Here is a tiny trained network, its code and every weight. The questions are about switching its units off for an input and a class, where a switched-off unit gives its printed mean instead of its output.

import numpy as np


def w(rows, s, z=0):
    codes = np.array(rows[::2]) - 128.0
    scale = np.full(codes.shape[1], s)
    scale[-1] = z or s
    return codes * scale


def f(y):
    return np.maximum(y, 0)


def log_softmax(a):
    a = a - a.max(-1, keepdims=True)
    return a - np.log(np.exp(a).sum(-1, keepdims=True))


def net(x, mask):
    res = np.array(x, float).reshape(1, 3) / 4 @ E
    y = f(res @ A[0][:, :-1].T + A[0][:, -1])
    res = res + np.where(mask, y, B[0][:, -1]) @ B[0][:, :-1]
    return log_softmax(res[-1] @ U[:, :-1].T + U[:, -1])


A, B = {}, {}
E = w([
[158,35,2,168,252,159,112],'x0',
[205,119,111,16,114,220,167],'x1',
[161,211,127,173,144,189,17],'x2',
],0.0079)
A[0] = w([
[153,172,132,162,134,159,85,213],'n0',
[103,69,140,102,125,83,202,246],'n1',
[89,55,127,72,111,68,209,55],'n2',
[157,192,138,175,137,197,42,65],'n3',
[74,220,220,96,31,85,149,152],'n4',
[193,132,114,32,129,223,148,86],'n5',
[167,173,133,165,109,186,59,74],'n6',
[159,201,162,149,124,169,64,85],'n7',
[204,124,129,55,116,194,140,78],'n8',
[107,61,139,90,151,78,188,65],'n9',
[54,134,164,243,161,28,77,91],'n10',
[123,158,173,122,86,127,128,227],'n11',
[164,210,144,163,153,179,57,82],'n12',
[154,40,16,150,235,129,99,181],'n13',
[157,24,27,189,254,166,116,40],'n14',
[196,146,151,28,114,188,163,104],'n15',
[103,233,210,58,36,106,159,65],'n16',
[169,106,143,57,123,205,141,206],'n17',
[172,182,134,156,146,143,85,213],'n18',
[91,223,227,91,51,111,126,69],'n19',
[47,156,146,238,134,52,117,129],'n20',
[75,83,152,87,100,53,206,108],'n21',
[53,139,135,192,154,45,101,84],'n22',
[38,131,157,239,143,69,107,84],'n23',
[85,56,151,82,116,71,216,77],'n24',
[203,123,134,46,112,213,161,79],'n25',
[88,51,113,88,89,43,209,80],'n26',
[166,170,122,151,94,181,37,72],'n27',
[157,146,125,71,127,204,94,122],'n28',
],0.0084,0.011)
B[0] = w([
[101,122,206,220,123,148,83,202],'n0',
[70,114,234,252,97,146,42,247],'n1',
[235,58,171,149,222,210,210,167],'n2',
[225,55,189,155,229,200,181,162],'n3',
[53,206,60,94,175,149,161,240],'n4',
[207,113,29,147,61,40,239,186],'n5',
[221,85,169,169,216,197,197,153],'n6',
[188,85,172,150,201,194,143,160],'n7',
[197,99,66,158,74,38,236,169],'n8',
[235,81,194,138,234,219,208,156],'n9',
[204,82,55,167,40,47,215,197],'n10',
[61,190,167,183,88,149,77,222],'n11',
[218,65,195,176,216,182,176,164],'n12',
[51,229,107,100,132,162,139,245],'n13',
[31,245,18,2,215,177,230,200],'n14',
[171,99,80,185,47,44,187,190],'n15',
[90,206,22,30,197,167,222,204],'n16',
[97,132,133,214,59,78,119,224],'n17',
[114,107,203,220,131,153,67,202],'n18',
[91,227,36,20,210,175,206,198],'n19',
[173,98,85,173,36,66,178,201],'n20',
[168,105,174,172,182,187,152,185],'n21',
[214,82,44,115,62,56,231,171],'n22',
[208,83,37,168,54,39,230,182],'n23',
[208,77,184,167,197,182,183,176],'n24',
[207,91,41,158,53,32,228,181],'n25',
[213,74,192,170,193,191,166,180],'n26',
[221,65,174,159,232,181,198,155],'n27',
[155,117,112,182,102,80,192,168],'n28',
],0.0095,0.013)
U = w([
[199,84,47,144,17,18,149,90],'0',
[58,225,37,49,203,175,145,43],'1',
[211,52,220,158,215,199,123,71],'2',
[37,154,207,205,43,100,56,235],'3',
[118,6,145,21,97,23,13,5],'4',
[126,22,128,27,133,30,15,5],'5',
],0.014,0.012)

Each question gives the input, the list of numbers given to net, and the class t.
The units are the neurons (one row each of A and B). Each row of codes is followed by its name. A weight is (code - 128) times the scale printed after its matrix; where a second scale follows, it is the last column's (A, B and U).
mask holds one flag per neuron, in row order. A switched-off neuron (its flag False) gives its mean, the last column of its row in B, instead of its output. The means were averaged over made-up inputs and are rounded, as every weight is.
A unit's drop is (log p(t) with every unit on - log p(t) with that unit switched off) / (log p(t) with every unit on - log p(t) with every unit switched off).
The circuit of an input: a set's keep is (log p(t) with only the set's units on - log p(t) with every unit switched off) / (log p(t) with every unit on - log p(t) with every unit switched off). Starting from the 12 units with the biggest drops (on a tie, the unit counted first), units are removed one at a time, each time the one whose removal leaves the highest keep (on an exact tie, the one counted first), for as long as the keep stays at least 0.8.
circuit, biggest first: the units of the circuit, biggest drop first
top k neurons: the k neurons with the biggest drops, biggest first
drop when u is switched off: that unit's drop, to one decimal
input [5,-3,-5], class 1: circuit, biggest first -> n14
input [-7,6,1], class 1: top 3 neurons -> n16, n19, n4
input [5,2,-5], class 1: top 2 neurons -> n14, n13
input [3,-1,2], class 3: top 2 neurons -> n16, n19
input [8,6,3], class 1: top 2 neurons -> n14, n13
input [-2,-3,3], class 3: top 2 neurons -> n5, n25
input [-8,6,0], class 1: top 3 neurons -> n16, n19, n4
input [6,-5,1], class 1: top 2 neurons -> n14, n13
input [6,5,4], class 1: top 3 neurons -> n14, n13, n10
input [6,-5,-5], class 1: drop when n14 is switched off -> 1.6
input [2,8,8], class 0: drop when n1 is switched off -> 0.2
input [5,2,4], class 1: drop when n14 is switched off -> 0.5
input [8,-5,-3], class 1: drop when n14 is switched off -> 1.0
